Here is a tiny trained network, its code and every weight. The questions are about switching its units off for an input and a class, where a switched-off unit gives its printed mean instead of its output.

import numpy as np


def w(rows, s, z=0):
    codes = np.array(rows[::2]) - 128.0
    scale = np.full(codes.shape[1], s)
    scale[-1] = z or s
    return codes * scale


def f(y):
    return np.maximum(y, 0)


def log_softmax(a):
    a = a - a.max(-1, keepdims=True)
    return a - np.log(np.exp(a).sum(-1, keepdims=True))


def net(x, mask):
    res = np.array(x, float).reshape(1, 3) / 4 @ E
    y = f(res @ A[0][:, :-1].T + A[0][:, -1])
    res = res + np.where(mask, y, B[0][:, -1]) @ B[0][:, :-1]
    return log_softmax(res[-1] @ U[:, :-1].T + U[:, -1])


A, B = {}, {}
E = w([
[144,91,125,110,94,167,172,67,164],'x0',
[179,90,107,61,142,193,246,163,65],'x1',
[75,162,28,147,191,177,172,157,175],'x2',
],0.011)
A[0] = w([
[153,137,163,62,155,85,103,181,100,82],'n1',
[225,74,161,80,69,183,177,76,106,251],'n2',
[175,95,186,94,90,128,157,108,116,123],'n3',
[149,137,171,117,123,46,46,109,151,213],'n4',
[95,148,101,135,171,135,96,22,195,56],'n5',
[146,101,2,86,202,152,210,174,127,204],'n6',
[185,37,187,59,94,144,163,104,101,235],'n7',
[62,202,108,141,178,100,80,132,163,64],'n8',
[136,154,78,120,120,207,171,119,126,76],'n9',
[134,162,168,129,125,69,69,159,100,118],'n10',
[138,129,139,145,73,112,144,73,149,148],'n11',
[82,160,79,173,121,117,83,144,156,18],'n12',
[164,166,100,164,172,114,134,170,131,106],'n13',
[146,150,169,163,132,49,33,110,61,230],'n14',
],0.011,0.0023)
B[0] = w([
[135,157,201,89,99,99,47,114,127,164],'n1',
[116,101,123,200,202,81,142,88,53,246],'n2',
[153,98,160,148,123,77,149,91,79,195],'n3',
[21,162,95,159,77,103,108,42,180,230],'n4',
[84,127,254,105,104,118,81,68,158,188],'n5',
[68,152,21,124,150,164,172,122,155,253],'n6',
[140,104,157,183,168,82,132,70,53,235],'n7',
[118,94,116,138,127,94,121,65,143,210],'n8',
[103,218,97,95,144,169,148,154,152,189],'n9',
[110,215,178,68,80,183,117,123,155,198],'n10',
[85,178,117,101,102,141,101,103,150,169],'n11',
[96,106,167,163,112,84,108,51,116,189],'n12',
[89,121,107,140,155,123,85,92,94,163],'n13',
[115,199,113,122,62,160,101,127,183,242],'n14',
],0.0098,0.014)
U = w([
[145,61,159,98,128,122,135,177,163,2],'0',
[126,164,25,99,184,175,186,193,126,172],'1',
[77,194,127,98,54,152,81,120,232,229],'2',
[155,48,156,93,125,153,117,190,161,17],'3',
[100,63,141,184,150,82,120,81,114,183],'4',
[250,119,186,120,143,98,99,171,72,50],'5',
],0.011,0.0024)

Each question gives the input, the list of numbers given to net, and the class t.
The units are the neurons (one row each of A and B). Each row of codes is followed by its name. A weight is (code - 128) times the scale printed after its matrix; where a second scale follows, it is the last column's (A, B and U).
mask holds one flag per neuron, in row order. A switched-off neuron (its flag False) gives its mean, the last column of its row in B, instead of its output. The means were averaged over made-up inputs and are rounded, as every weight is.
A unit's drop is (log p(t) with every unit on - log p(t) with that unit switched off) / (log p(t) with every unit on - log p(t) with every unit switched off).
The circuit of an input: a set's keep is (log p(t) with only the set's units on - log p(t) with every unit switched off) / (log p(t) with every unit on - log p(t) with every unit switched off). Starting from the 12 units with the biggest drops (on a tie, the unit counted first), units are removed one at a time, each time the one whose removal leaves the highest keep (on an exact tie, the one counted first), for as long as the keep stays at least 0.8.
units of the circuit, in order: the units of the circuit, biggest drop first
most important unit: the unit with the biggest drop
k most important neurons: the k neurons with the biggest drops, biggest first
drop of u: that unit's drop, to one decimal
input [-4,5,-5], class 5: units of the circuit, in order => (n4 n6)
input [-1,-3,5], class 4: most important unit => n14
input [-5,7,-6], class 5: 2 most important neurons => (n4 n1)
input [-1,-3,6], class 4: 3 most important neurons => (n14 n10 n12)
input [-3,-3,7], class 4: 4 most important neurons => (n14 n10 n12 n8)
input [5,5,1], class 1: 2 most important neurons => (n6 n9)
input [6,3,0], class 4: 2 most important neurons => (n2 n7)
input [5,8,2], class 1: 2 most important neurons => (n6 n9)
input [8,-4,-2], class 4: 2 most important neurons => (n10 n14)
input [-6,3,-4], class 2: 3 most important neurons => (n14 n10 n2)
input [-2,1,5], class 1: drop of n11 => 0.0
input [-5,8,0], class 1: drop of n6 => 0.3
input [8,6,3], class 1: drop of n6 => 0.2
input [-7,7,-1], class 1: units of the circuit, in order => (n6)
input [-3,0,3], class 1: drop of n5 => 0.2
